Here is a tiny trained network, its code and every weight. The questions are about switching its units off for an input and a class, where a switched-off unit gives its printed mean instead of its output.

import numpy as np


def w(rows, s, z=0):
    codes = np.array(rows[::2]) - 128.0
    scale = np.full(codes.shape[1], s)
    scale[-1] = z or s
    return codes * scale


def f(y):
    return np.maximum(y, 0)


def log_softmax(a):
    a = a - a.max(-1, keepdims=True)
    return a - np.log(np.exp(a).sum(-1, keepdims=True))


def net(x, mask):
    res = np.array(x, float).reshape(1, 6) / 4 @ E
    y = f(res @ A[0][:, :-1].T + A[0][:, -1])
    res = res + np.where(mask, y, B[0][:, -1]) @ B[0][:, :-1]
    return log_softmax(res[-1] @ U[:, :-1].T + U[:, -1])


A, B = {}, {}
E = w([
[109,85,232,2,219,124],'x0',
[112,186,142,190,217,188],'x1',
[136,127,112,128,133,127],'x2',
[54,133,134,71,80,226],'x3',
[210,215,156,75,110,153],'x4',
[117,134,164,144,114,124],'x5',
],0.0085)
A[0] = w([
[189,218,151,44,151,112,29],'N0',
[118,39,135,194,195,48,79],'N1',
[196,170,161,132,130,117,94],'N2',
[139,100,186,74,64,77,224],'N3',
[153,7,170,73,111,129,170],'N4',
[118,121,172,74,74,236,73],'N5',
[110,60,199,30,229,159,3],'N6',
[74,201,171,159,236,176,104],'N7',
[2,102,119,100,125,192,92],'N8',
],0.01,0.0048)
B[0] = w([
[158,100,159,179,164,155,199],'N0',
[193,127,219,70,131,192,212],'N1',
[145,128,225,102,101,145,176],'N2',
[71,78,92,88,129,105,217],'N3',
[66,111,121,111,93,123,216],'N4',
[195,122,165,108,114,81,198],'N5',
[94,115,84,254,66,173,255],'N6',
[62,201,32,89,159,53,232],'N7',
[253,175,241,111,153,96,199],'N8',
],0.0099,0.0097)
U = w([
[121,130,52,215,34,219,128],'0',
[186,126,173,84,133,202,195],'1',
[132,122,105,70,131,106,216],'2',
[234,131,207,46,144,144,2],'3',
[54,142,9,45,129,2,92],'4',
],0.008,0.0064)

Each question gives the input, the list of numbers given to net, and the class t.
The units are the neurons (one row each of A and B). Each row of codes is followed by its name. A weight is (code - 128) times the scale printed after its matrix; where a second scale follows, it is the last column's (A, B and U).
mask holds one flag per neuron, in row order. A switched-off neuron (its flag False) gives its mean, the last column of its row in B, instead of its output. The means were averaged over made-up inputs and are rounded, as every weight is.
A unit's drop is (log p(t) with every unit on - log p(t) with that unit switched off) / (log p(t) with every unit on - log p(t) with every unit switched off).
The circuit of an input: a set's keep is (log p(t) with only the set's units on - log p(t) with every unit switched off) / (log p(t) with every unit on - log p(t) with every unit switched off). Starting from all 9 units, units are removed one at a time, each time the one whose removal leaves the highest keep (on an exact tie, the one counted first), for as long as the keep stays at least 0.8.
circuit, biggest first: the units of the circuit, biggest drop first
k most important neurons: the k neurons with the biggest drops, biggest first
drop when u is switched off: that unit's drop, to one decimal
input [-6,-4,-7,8,3,-3], class 3: most important neuron -> N6
input [5,-3,-1,-1,-7,0], class 1: 3 most important neurons -> N1, N7, N8
input [-5,-3,8,7,2,-5], class 3: 4 most important neurons -> N6, N7, N5, N8
input [6,4,8,-5,1,-3], class 0: 2 most important neurons -> N6, N8
input [7,-7,-3,0,2,5], class 0: 3 most important neurons -> N6, N7, N0
input [-2,-7,-5,6,2,2], class 4: 3 most important neurons -> N3, N1, N0
input [-5,3,3,1,-4,8], class 2: 2 most important neurons -> N6, N0
input [7,-8,-5,-6,0,3], class 4: 2 most important neurons -> N3, N4
input [-4,6,-6,-6,-8,-6], class 1: 2 most important neurons -> N1, N6
input [-5,2,6,0,-8,-2], class 1: circuit, biggest first -> N6, N1
input [0,0,6,6,4,1], class 3: circuit, biggest first -> N6, N5
input [7,-4,7,1,-2,5], class 0: 2 most important neurons -> N6, N7
input [1,7,-5,-4,-4,-5], class 4: 4 most important neurons -> N7, N8, N0, N2
input [-4,6,-4,3,-8,-1], class 1: circuit, biggest first -> N8
input [5,-8,0,3,-2,2], class 4: 2 most important neurons -> N3, N4
input [7,-2,1,6,0,-3], class 0: 3 most important neurons -> N6, N1, N4
input [-6,2,-3,-2,7,2], class 1: 4 most important neurons -> N6, N2, N7, N4
input [6,-4,3,-5,3,3], class 0: circuit, biggest first -> N6, N8
input [1,-3,-8,1,1,-1], class 4: circuit, biggest first -> N1, N3
input [1,-5,-6,-8,-3,2], class 3: circuit, biggest first -> N1
input [-6,-2,0,2,-7,-6], class 1: circuit, biggest first -> N6, N7
input [-2,-1,0,8,-6,2], class 3: drop when N8 is switched off -> 0.5
input [-7,6,7,-8,2,5], class 3: drop when N3 is switched off -> 0.1
input [0,-1,6,-2,-5,4], class 1: drop when N1 is switched off -> 0.7
input [-5,4,-8,3,4,6], class 2: drop when N6 is switched off -> 1.5
